Below are the code and all the weights of a small trained network. Each question names an input and a target symbol and asks about switching units off, where a switched-off unit gives its printed mean instead of its output.

import numpy as np


def w(rows, s, z=0):
    codes = np.array(rows[::2]) - 128.0
    scale = np.full(codes.shape[1], s)
    scale[-1] = z or s
    return codes * scale


def norm(h):
    return h / np.sqrt((h * h).mean(-1, keepdims=True) + 1e-5)


def f(y):
    return np.maximum(y, 0)


def softmax(a):
    e = np.exp(a - a.max(-1, keepdims=True))
    return e / e.sum(-1, keepdims=True)


def log_softmax(a):
    a = a - a.max(-1, keepdims=True)
    return a - np.log(np.exp(a).sum(-1, keepdims=True))


def net(x, mask):
    ids = ['βζημστφψ'.index(c) for c in x.split()]
    T = len(ids)
    res = E[ids] + P[:T]
    u = 0
    for l in range(2):
        q, k, v = (norm(res) @ M[l].T for M in (Q, K, V))
        z = softmax(np.where(np.tri(T) > 0, q @ k.T / 2**0.5, -1e9)) @ v
        res = res + np.where(mask[u], z, O[l][:, -1]) @ O[l][:, :-1]
        u += 1
        y = f(norm(res) @ A[l][:, :-1].T + A[l][:, -1])
        res = res + np.where(mask[u : u + 12], y, B[l][:, -1]) @ B[l][:, :-1]
        u += 12
    return log_softmax(norm(res)[-1] @ U[:, :-1].T + U[:, -1])


Q, K, V, O, A, B = {}, {}, {}, {}, {}, {}
E = w([
[176,87,141,187],'β',
[101,97,187,156],'ζ',
[147,120,179,162],'η',
[149,143,223,178],'μ',
[87,178,156,139],'σ',
[124,152,252,9],'τ',
[234,149,150,87],'φ',
[112,148,38,120],'ψ',
],0.022)
P = w([
[92,78,90,99],'0',
[66,152,144,161],'1',
[85,193,169,183],'2',
[123,200,177,181],'3',
[156,220,172,191],'4',
[177,215,178,182],'5',
[182,241,176,193],'6',
[191,229,166,191],'7',
[186,245,174,190],'8',
[181,252,171,189],'9',
[189,254,177,181],'10',
[188,252,178,188],'11',
[196,237,176,190],'12',
[180,237,191,189],'13',
],0.0045)
Q[0] = w([
[170,90,213,136],'L0H1',
[85,21,31,5],'L0H1',
],0.012)
K[0] = w([
[232,173,201,147],'L0H1',
[43,2,157,179],'L0H1',
],0.0089)
V[0] = w([
[16,218,195,117],'L0H1',
[139,175,146,1],'L0H1',
],0.0086)
O[0] = w([
[166,222,232,84,162],'L0H1',
[153,39,193,2,253],'L0H1',
],0.0081,0.0034)
A[0] = w([
[64,174,72,97,86],'L0N1',
[126,75,86,84,100],'L0N2',
[184,74,123,174,20],'L0N3',
[221,111,67,111,88],'L0N4',
[117,57,175,143,41],'L0N5',
[250,94,140,106,96],'L0N6',
[64,167,138,66,65],'L0N7',
[99,145,151,169,96],'L0N8',
[174,204,92,153,118],'L0N9',
[164,99,117,155,2],'L0N10',
[132,121,5,127,148],'L0N11',
[88,122,151,178,32],'L0N12',
],0.014,0.0066)
B[0] = w([
[202,159,142,154,153],'L0N1',
[240,204,102,82,138],'L0N2',
[115,222,210,129,169],'L0N3',
[165,40,72,218,177],'L0N4',
[133,58,99,73,176],'L0N5',
[218,154,176,127,254],'L0N6',
[95,103,239,155,164],'L0N7',
[80,124,109,148,161],'L0N8',
[110,151,87,60,181],'L0N9',
[199,65,3,207,135],'L0N10',
[118,123,67,50,170],'L0N11',
[136,191,109,114,138],'L0N12',
],0.012,0.0074)
Q[1] = w([
[97,202,171,215],'L1H1',
[91,2,224,164],'L1H1',
],0.0073)
K[1] = w([
[198,217,109,69],'L1H1',
[253,145,69,222],'L1H1',
],0.0059)
V[1] = w([
[155,8,213,254],'L1H1',
[141,127,118,160],'L1H1',
],0.0089)
O[1] = w([
[10,86,251,250,253],'L1H1',
[159,55,126,235,130],'L1H1',
],0.011,0.0028)
A[1] = w([
[78,52,70,152,78],'L1N1',
[142,29,55,169,124],'L1N2',
[74,86,113,94,8],'L1N3',
[42,144,64,37,61],'L1N4',
[171,200,152,189,55],'L1N5',
[93,100,117,114,15],'L1N6',
[211,93,107,148,106],'L1N7',
[22,142,102,144,54],'L1N8',
[175,143,134,216,61],'L1N9',
[162,173,39,10,112],'L1N10',
[13,178,94,142,67],'L1N11',
[85,36,116,126,55],'L1N12',
],0.012,0.011)
B[1] = w([
[88,60,210,44,147],'L1N1',
[91,103,86,141,198],'L1N2',
[140,61,142,120,128],'L1N3',
[98,56,153,212,174],'L1N4',
[35,199,105,98,218],'L1N5',
[144,134,157,72,128],'L1N6',
[82,150,108,117,254],'L1N7',
[228,173,114,138,136],'L1N8',
[76,161,111,167,209],'L1N9',
[196,253,106,149,251],'L1N10',
[249,90,84,150,151],'L1N11',
[121,89,63,114,144],'L1N12',
],0.013,0.0031)
U = w([
[146,93,84,249,2],'β',
[54,69,54,104,170],'ζ',
[166,120,199,35,100],'η',
[182,85,161,130,90],'μ',
[42,178,161,172,25],'σ',
[89,181,166,41,112],'τ',
[221,148,89,33,251],'φ',
[121,159,64,133,185],'ψ',
],0.016,0.0071)

Each question gives the input, a string of symbols that net reads in full, and the target symbol t.
The units are the heads (2 rows each of Q, K, V and O) and the neurons (one row each of A and B). Each row of codes is followed by its name. A weight is (code - 128) times the scale printed after its matrix; where a second scale follows, it is the last column's (O, A, B and U).
mask holds one flag per unit, layer by layer, with each layer's heads first. A switched-off unit (its flag False) gives its mean, the last column of its rows in O or B, instead of its output. The means were averaged over made-up inputs and are rounded, as every weight is.
A unit's drop is (log p(t) with every unit on - log p(t) with that unit switched off) / (log p(t) with every unit on - log p(t) with every unit switched off).
The circuit of an input: a set's keep is (log p(t) with only the set's units on - log p(t) with every unit switched off) / (log p(t) with every unit on - log p(t) with every unit switched off). Starting from the 12 units with the biggest drops (on a tie, the unit counted first), units are removed one at a time, each time the one whose removal leaves the highest keep (on an exact tie, the one counted first), for as long as the keep stays at least 0.8.
circuit, biggest first: the units of the circuit, biggest drop first
top k neurons: the k neurons with the biggest drops, biggest first
top k neurons in layer l: the k neurons of layer l with the biggest drops, biggest first
input ζ η β β ψ σ, target φ: circuit, biggest first => L0H1, L1H1, L0N9
input ζ ζ β ζ σ σ μ τ ψ τ σ, target φ: circuit, biggest first => L1H1, L0H1
input σ ζ σ ζ ζ, target τ: circuit, biggest first => L0H1, L0N6
input τ ψ σ η μ τ ζ, target η: top 2 neurons => L0N11, L0N9
input β β ζ, target β: top 2 neurons in layer 1 => L1N11, L1N8
input β μ ψ, target φ: top 2 neurons in layer 0 => L0N11, L0N9
input β σ μ β η η μ η ζ ψ σ η, target φ: top 3 neurons => L0N9, L0N4, L0N6
input β τ β μ η, target σ: circuit, biggest first => L1H1
input σ β σ τ σ σ σ β β β η σ η β, target τ: top 2 neurons => L1N5, L0N11
input σ φ β μ β μ μ μ μ σ τ τ μ φ, target μ: circuit, biggest first => L1H1, L0N4, L0H1
input σ σ μ σ μ, target τ: top 3 neurons in layer 0 => L0N4, L0N9, L0N6
input β η η μ ψ ζ σ σ η μ η ζ ψ β, target φ: top 4 neurons in layer 0 => L0N9, L0N4, L0N6, L0N7
input ζ β μ ψ σ ζ, target φ: top 2 neurons in layer 0 => L0N1, L0N4
input β φ μ φ, target μ: top neuron => L0N6
input η ψ τ, target φ: circuit, biggest first => L1H1, L1N10
input σ β η, target τ: top 2 neurons => L0N4, L0N9
input η μ β β η σ μ, target τ: top 3 neurons => L0N4, L0N9, L1N5
input ψ μ ζ, target φ: top 3 neurons in layer 0 => L0N6, L0N2, L0N1
input ζ ζ σ η μ μ, target σ: top 2 neurons in layer 0 => L0N11, L0N3
input μ η β β ζ, target β: top 2 neurons => L0N6, L1N11
input η ψ ψ σ η, target φ: circuit, biggest first => L1H1
input ζ β η τ β ζ μ ζ β, target σ: top 2 neurons => L1N5, L1N9
